Below is a small trained network, with its code and all its weights. Each question gives an input and a class and asks what happens when units are switched off, that is, made to give their printed mean instead of their output.

import numpy as np


def w(rows, s, z=0):
    codes = np.array(rows[::2]) - 128.0
    scale = np.full(codes.shape[1], s)
    scale[-1] = z or s
    return codes * scale


def norm(h):
    return h / np.sqrt((h * h).mean(-1, keepdims=True) + 1e-5)


def f(y):
    return y / 2 * (1 + np.tanh(0.7978845608 * (y + 0.044715 * y**3)))


def log_softmax(a):
    a = a - a.max(-1, keepdims=True)
    return a - np.log(np.exp(a).sum(-1, keepdims=True))


def net(x, mask):
    res = np.array(x, float).reshape(1, 3) / 4 @ E
    u = 0
    for l in range(4):
        y = f(norm(res) @ A[l][:, :-1].T + A[l][:, -1])
        res = res + np.where(mask[u : u + 5], y, B[l][:, -1]) @ B[l][:, :-1]
        u += 5
    return log_softmax(norm(res)[-1] @ U[:, :-1].T + U[:, -1])


A, B = {}, {}
E = w([
[81,131,22,120,15,176,166,117],'x0',
[121,74,206,134,104,166,187,2],'x1',
[238,59,130,210,117,248,55,141],'x2',
],0.00093)
A[0] = w([
[254,75,129,226,114,218,77,149,119],'L0N0',
[157,186,60,80,160,109,41,234,98],'L0N1',
[24,177,110,105,145,32,214,132,86],'L0N2',
[120,156,133,118,130,99,130,114,3],'L0N3',
[185,145,245,166,220,55,111,160,125],'L0N4',
],0.0018,0.0016)
B[0] = w([
[49,143,170,53,94,84,63,89,255],'L0N0',
[108,62,172,201,111,104,194,86,187],'L0N1',
[110,102,174,71,61,129,4,89,251],'L0N2',
[193,89,155,100,122,182,101,223,42],'L0N3',
[103,131,17,98,171,155,155,62,250],'L0N4',
],0.0017,0.00085)
A[1] = w([
[81,108,102,152,8,139,148,143,128],'L1N0',
[66,116,101,145,136,73,109,69,239],'L1N1',
[117,108,196,71,115,194,198,74,3],'L1N2',
[175,96,238,142,189,104,130,177,23],'L1N3',
[150,212,45,127,152,98,59,253,100],'L1N4',
],0.0022,0.00073)
B[1] = w([
[139,146,131,106,250,154,139,96,189],'L1N0',
[196,70,206,100,124,218,170,144,253],'L1N1',
[128,98,134,219,122,79,165,165,158],'L1N2',
[47,174,4,87,141,181,155,78,122],'L1N3',
[107,60,178,189,110,96,199,96,186],'L1N4',
],0.002,0.0011)
A[2] = w([
[142,147,77,134,132,91,76,246,2],'L2N0',
[98,142,37,123,4,184,179,134,91],'L2N1',
[114,144,74,150,130,79,102,245,66],'L2N2',
[107,193,122,90,105,65,156,128,41],'L2N3',
[169,112,200,86,115,154,114,80,144],'L2N4',
],0.0028,0.00075)
B[2] = w([
[145,103,160,178,108,129,170,77,88],'L2N0',
[180,102,100,107,253,106,102,87,157],'L2N1',
[122,88,197,152,114,183,180,53,113],'L2N2',
[136,140,164,114,91,192,85,110,157],'L2N3',
[112,131,98,158,118,97,180,169,254],'L2N4',
],0.0025,0.0012)
A[3] = w([
[195,98,113,206,89,194,35,148,88],'L3N0',
[149,155,153,163,198,130,93,132,61],'L3N1',
[136,122,138,164,91,148,221,46,57],'L3N2',
[127,130,87,138,96,147,152,252,254],'L3N3',
[110,177,188,127,205,79,107,106,151],'L3N4',
],0.0027,0.00065)
B[3] = w([
[20,192,177,7,53,54,137,99,195],'L3N0',
[128,100,70,53,156,87,228,107,131],'L3N1',
[87,75,146,236,138,63,140,194,195],'L3N2',
[156,133,208,95,166,209,176,164,145],'L3N3',
[166,74,32,147,66,230,79,94,255],'L3N4',
],0.002,0.00094)
U = w([
[69,171,174,38,40,102,73,102,163],'0',
[105,69,164,255,116,87,194,118,157],'1',
[169,110,23,105,225,156,104,76,153],'2',
[192,182,176,122,158,208,157,253,111],'3',
[196,229,74,207,80,109,68,204,3],'4',
[195,232,93,203,97,118,74,180,32],'5',
],0.0086,0.0071)

Each question gives the input, the list of numbers given to net, and the class t.
The units are the neurons (one row each of A and B). Each row of codes is followed by its name. A weight is (code - 128) times the scale printed after its matrix; where a second scale follows, it is the last column's (A, B and U).
mask holds one flag per neuron, layer by layer. A switched-off neuron (its flag False) gives its mean, the last column of its row in B, instead of its output. The means were averaged over made-up inputs and are rounded, as every weight is.
A unit's drop is (log p(t) with every unit on - log p(t) with that unit switched off) / (log p(t) with every unit on - log p(t) with every unit switched off).
The circuit of an input: a set's keep is (log p(t) with only the set's units on - log p(t) with every unit switched off) / (log p(t) with every unit on - log p(t) with every unit switched off). Starting from the 12 units with the biggest drops (on a tie, the unit counted first), units are removed one at a time, each time the one whose removal leaves the highest keep (on an exact tie, the one counted first), for as long as the keep stays at least 0.8.
units of the circuit, in order: the units of the circuit, biggest drop first
unit that matters most: the unit with the biggest drop
k most important neurons: the k neurons with the biggest drops, biggest first
top k neurons in layer l: the k neurons of layer l with the biggest drops, biggest first
input [4,-6,-5], class 1: unit that matters most	L2N2
input [8,-1,8], class 0: 2 most important neurons	[L3N0; L0N4]
input [1,-1,2], class 3: 2 most important neurons	[L0N2; L3N3]
input [-8,6,4], class 2: units of the circuit, in order	[L1N4; L2N2; L1N3; L3N1]
input [7,-5,2], class 2: 2 most important neurons	[L2N1; L1N2]
input [-3,2,-2], class 3: 4 most important neurons	[L2N1; L1N0; L2N4; L1N1]
input [-3,-5,-4], class 1: 3 most important neurons	[L0N0; L2N2; L3N0]
input [7,1,-5], class 2: 2 most important neurons	[L2N1; L0N0]
input [0,-2,2], class 3: top 2 neurons in layer 0	[L0N0; L0N2]
input [-1,4,5], class 0: 2 most important neurons	[L3N0; L1N4]
input [0,-7,7], class 0: 2 most important neurons	[L3N0; L0N0]
input [-6,5,-1], class 2: 2 most important neurons	[L1N4; L0N1]
input [-2,-4,2], class 1: 2 most important neurons	[L0N2; L1N0]
input [2,-1,8], class 0: units of the circuit, in order	[L3N0]
input [4,-8,-7], class 1: top 2 neurons in layer 3	[L3N0; L3N2]
input [1,-2,1], class 3: 3 most important neurons	[L0N1; L2N1; L3N3]
input [8,-8,-7], class 1: top 4 neurons in layer 0	[L0N0; L0N4; L0N1; L0N3]
input [8,-7,-2], class 2: top 2 neurons in layer 2	[L2N1; L2N4]
input [2,-3,-3], class 3: top 2 neurons in layer 0	[L0N0; L0N2]
input [-1,-3,0], class 3: unit that matters most	L0N1
input [-1,3,-2], class 3: top 2 neurons in layer 2	[L2N2; L2N0]
input [6,6,7], class 0: top 2 neurons in layer 2	[L2N2; L2N0]
